Below is a small trained network, with its code and all its weights. Each question gives an input and a target symbol and asks what happens when units are switched off, that is, made to give their printed mean instead of their output.

import numpy as np


def w(rows, s, z=0):
    codes = np.array(rows[::2]) - 128.0
    scale = np.full(codes.shape[1], s)
    scale[-1] = z or s
    return codes * scale


def f(y):
    return y / 2 * (1 + np.tanh(0.7978845608 * (y + 0.044715 * y**3)))


def softmax(a):
    e = np.exp(a - a.max(-1, keepdims=True))
    return e / e.sum(-1, keepdims=True)


def log_softmax(a):
    a = a - a.max(-1, keepdims=True)
    return a - np.log(np.exp(a).sum(-1, keepdims=True))


def net(x, mask):
    ids = ['αβγδεημτφψω'.index(c) for c in x.split()]
    T = len(ids)
    res = E[ids] + P[:T]
    u = 0
    for l in range(3):
        r = res
        for j in range(2):
            rows = slice(2 * j, 2 * j + 2)
            q, k, v = (r @ M[l][rows].T for M in (Q, K, V))
            z = softmax(np.where(np.tri(T) > 0, q @ k.T / 2**0.5, -1e9)) @ v
            o = O[l][rows]
            res = res + np.where(mask[u + j], z, o[:, -1]) @ o[:, :-1]
        u += 2
        y = f(res @ A[l][:, :-1].T + A[l][:, -1])
        res = res + np.where(mask[u : u + 4], y, B[l][:, -1]) @ B[l][:, :-1]
        u += 4
    return log_softmax(res[-1] @ U[:, :-1].T + U[:, -1])


Q, K, V, O, A, B = {}, {}, {}, {}, {}, {}
E = w([
[182,224,56,213,88,205,114,111],'α',
[123,143,73,214,102,219,150,144],'β',
[246,206,78,243,136,157,157,109],'γ',
[32,133,38,163,170,152,155,198],'δ',
[85,52,150,172,107,238,183,109],'ε',
[221,94,115,46,158,23,167,50],'η',
[95,189,214,167,203,192,109,78],'μ',
[116,156,137,176,58,103,153,145],'τ',
[150,150,157,63,139,116,154,25],'φ',
[205,193,44,34,157,95,122,162],'ψ',
[144,72,9,67,49,81,142,57],'ω',
],0.014)
P = w([
[224,9,171,158,157,101,152,202],'0',
[66,204,124,154,119,115,46,89],'1',
[86,142,85,43,195,116,128,74],'2',
[228,125,195,106,58,111,235,211],'3',
[107,169,84,136,98,107,48,80],'4',
[11,106,94,51,206,110,145,72],'5',
[217,100,172,96,2,120,251,239],'6',
[126,157,85,133,93,106,44,66],'7',
],0.0085)
Q[0] = w([
[154,16,159,117,116,140,176,170],'0.h0',
[114,147,90,143,156,211,164,111],'0.h0',
[97,177,75,139,255,138,137,68],'0.h1',
[74,90,125,144,150,70,112,29],'0.h1',
],0.0057)
K[0] = w([
[121,58,122,140,160,133,210,72],'0.h0',
[80,183,120,211,126,104,226,139],'0.h0',
[77,82,105,201,215,92,90,190],'0.h1',
[133,3,76,125,222,105,108,109],'0.h1',
],0.0067)
V[0] = w([
[144,97,130,140,87,184,163,2],'0.h0',
[152,113,116,225,95,145,173,156],'0.h0',
[131,117,114,87,50,156,178,132],'0.h1',
[149,205,179,82,82,128,152,154],'0.h1',
],0.0076)
O[0] = w([
[244,175,105,169,126,188,143,120,59],'0.h0',
[159,44,60,132,92,117,49,181,252],'0.h0',
[182,176,83,162,186,253,248,135,112],'0.h1',
[107,169,236,101,15,73,117,240,78],'0.h1',
],0.0059,0.0038)
A[0] = w([
[116,211,4,110,165,157,141,85,141],'0.n0',
[157,134,138,81,219,146,165,147,125],'0.n1',
[109,132,212,2,104,78,198,89,252],'0.n2',
[70,158,145,92,177,185,64,40,110],'0.n3',
],0.0075,0.0023)
B[0] = w([
[47,137,218,139,210,157,120,186,255],'0.n0',
[52,95,51,106,22,169,155,130,143],'0.n1',
[52,92,63,153,144,103,150,179,169],'0.n2',
[254,136,125,127,204,115,175,106,170],'0.n3',
],0.0095,0.008)
Q[1] = w([
[109,100,118,107,68,120,117,143],'1.h0',
[83,139,214,77,200,135,2,2],'1.h0',
[95,115,94,27,141,22,113,77],'1.h1',
[113,97,90,81,88,88,244,162],'1.h1',
],0.0062)
K[1] = w([
[186,125,190,118,162,75,141,32],'1.h0',
[109,254,104,153,138,144,205,114],'1.h0',
[113,224,77,48,137,62,201,108],'1.h1',
[226,53,86,76,125,145,76,161],'1.h1',
],0.0061)
V[1] = w([
[232,194,212,161,119,44,126,134],'1.h0',
[49,107,149,106,109,115,42,212],'1.h0',
[122,18,93,101,91,255,48,227],'1.h1',
[75,223,162,101,122,115,154,44],'1.h1',
],0.0047)
O[1] = w([
[193,237,75,94,176,196,182,180,3],'1.h0',
[108,122,236,167,179,88,168,165,215],'1.h0',
[188,73,135,132,78,98,92,57,215],'1.h1',
[2,118,171,161,79,134,116,193,35],'1.h1',
],0.0077,0.0053)
A[1] = w([
[170,127,148,172,112,124,169,147,221],'1.n0',
[129,121,123,220,38,67,28,117,200],'1.n1',
[72,17,1,41,111,86,210,169,132],'1.n2',
[90,87,80,126,216,238,136,98,247],'1.n3',
],0.0073,0.0015)
B[1] = w([
[163,14,30,126,190,74,147,177,161],'1.n0',
[2,201,78,192,98,169,235,127,192],'1.n1',
[140,100,127,168,116,188,110,137,255],'1.n2',
[152,104,166,111,77,56,88,104,237],'1.n3',
],0.0088,0.0089)
Q[2] = w([
[102,207,135,112,178,123,2,92],'2.h0',
[110,66,87,163,76,38,142,53],'2.h0',
[127,93,131,162,109,164,188,168],'2.h1',
[157,150,153,183,210,125,104,114],'2.h1',
],0.0065)
K[2] = w([
[92,187,238,62,99,72,126,206],'2.h0',
[43,128,94,82,166,155,132,28],'2.h0',
[170,58,115,228,151,99,134,86],'2.h1',
[100,126,154,53,119,2,180,78],'2.h1',
],0.0057)
V[2] = w([
[76,182,50,167,119,101,165,22],'2.h0',
[187,207,48,216,254,61,66,92],'2.h0',
[23,173,156,199,17,157,244,148],'2.h1',
[117,34,160,38,100,159,127,102],'2.h1',
],0.005)
O[2] = w([
[1,81,154,163,107,141,199,52,166],'2.h0',
[71,80,113,72,168,135,124,101,254],'2.h0',
[123,112,135,153,119,136,164,140,118],'2.h1',
[103,240,40,108,139,90,127,129,117],'2.h1',
],0.0093,0.004)
A[2] = w([
[68,139,126,138,1,177,159,38,130],'2.n0',
[117,63,204,130,240,195,113,162,4],'2.n1',
[93,99,177,204,23,158,92,41,64],'2.n2',
[78,118,145,138,75,115,6,127,254],'2.n3',
],0.006,0.0018)
B[2] = w([
[128,199,170,22,115,85,178,139,236],'2.n0',
[220,228,46,173,115,33,110,93,254],'2.n1',
[204,253,157,124,122,122,196,214,242],'2.n2',
[192,131,233,150,16,131,102,86,223],'2.n3',
],0.0068)
U = w([
[83,43,133,139,168,140,159,125,115],'α',
[130,74,170,108,87,153,155,82,118],'β',
[115,91,117,64,183,119,159,132,206],'γ',
[113,77,193,135,115,154,174,157,244],'δ',
[116,159,90,89,84,108,131,124,10],'ε',
[78,146,52,204,154,152,119,126,40],'η',
[147,141,152,65,174,113,117,254,167],'μ',
[193,120,168,129,174,134,134,191,133],'τ',
[165,115,161,113,100,152,140,147,56],'φ',
[133,54,145,197,84,65,78,194,5],'ψ',
[121,161,99,162,88,171,92,134,141],'ω',
],0.0078,0.0019)

Each question gives the input, a string of symbols that net reads in full, and the target symbol t.
The units are the heads (2 rows each of Q, K, V and O) and the neurons (one row each of A and B). Each row of codes is followed by its name. A weight is (code - 128) times the scale printed after its matrix; where a second scale follows, it is the last column's (O, A, B and U).
mask holds one flag per unit, layer by layer, with each layer's heads first. A switched-off unit (its flag False) gives its mean, the last column of its rows in O or B, instead of its output. The means were averaged over made-up inputs and are rounded, as every weight is.
A unit's drop is (log p(t) with every unit on - log p(t) with that unit switched off) / (log p(t) with every unit on - log p(t) with every unit switched off).
The circuit of an input: a set's keep is (log p(t) with only the set's units on - log p(t) with every unit switched off) / (log p(t) with every unit on - log p(t) with every unit switched off). Starting from the 12 units with the biggest drops (on a tie, the unit counted first), units are removed one at a time, each time the one whose removal leaves the highest keep (on an exact tie, the one counted first), for as long as the keep stays at least 0.8.
circuit, biggest first: the units of the circuit, biggest drop first
unit that matters most: the unit with the biggest drop
k most important neurons: the k neurons with the biggest drops, biggest first
k most important neurons of layer l: the k neurons of layer l with the biggest drops, biggest first
which heads matter: for each layer, one digit per head in row order, 1 if its drop is at least 0.15 and else 0, layers parted by /
input δ φ τ ψ δ δ ω, target δ: 3 most important neurons of layer 1	(1.n1, 1.n2, 1.n3)
input δ δ γ ψ τ δ, target ψ: which heads matter	00 / 00 / 00
input μ μ δ μ, target μ: circuit, biggest first	(1.n1, 1.h1, 2.h0)
input γ ψ δ δ τ ε γ, target γ: unit that matters most	2.h0
input ψ τ τ δ δ, target ψ: which heads matter	00 / 10 / 00
input γ ψ φ, target α: circuit, biggest first	(0.n2, 2.n2)
input δ δ φ, target α: circuit, biggest first	(0.n2, 1.h0)
input α γ τ δ τ, target ε: circuit, biggest first	(0.n0, 1.n1, 2.n0)
input δ ψ μ η, target δ: 2 most important neurons of layer 1	(1.n1, 1.n2)
input δ δ τ, target δ: 3 most important neurons	(1.n1, 2.n1, 0.n0)
input γ γ ψ δ γ η, target ψ: which heads matter	00 / 00 / 01
input α α ψ δ δ γ, target ψ: 3 most important neurons of layer 2	(2.n0, 2.n2, 2.n1)
input γ γ ω β δ δ ε, target γ: which heads matter	10 / 11 / 10
input ε γ τ δ τ, target ε: 3 most important neurons	(2.n0, 1.n1, 0.n0)
input δ δ γ γ γ, target η: circuit, biggest first	(1.n1, 1.n3)
input ψ ψ ω, target ψ: 2 most important neurons of layer 0	(0.n2, 0.n0)
input τ γ γ γ μ δ δ ψ, target μ: which heads matter	00 / 10 / 10
input τ μ δ φ δ δ α, target τ: unit that matters most	1.h0
input β α α, target τ: circuit, biggest first	(0.n0, 1.n1, 0.h0)
input δ μ γ α γ γ ψ, target δ: 3 most important neurons of layer 0	(0.n3, 0.n0, 0.n1)
input γ α ε δ γ, target η: unit that matters most	1.n3
input ψ δ γ η, target ψ: which heads matter	01 / 00 / 10
input μ η α δ δ δ α, target μ: which heads matter	01 / 10 / 10
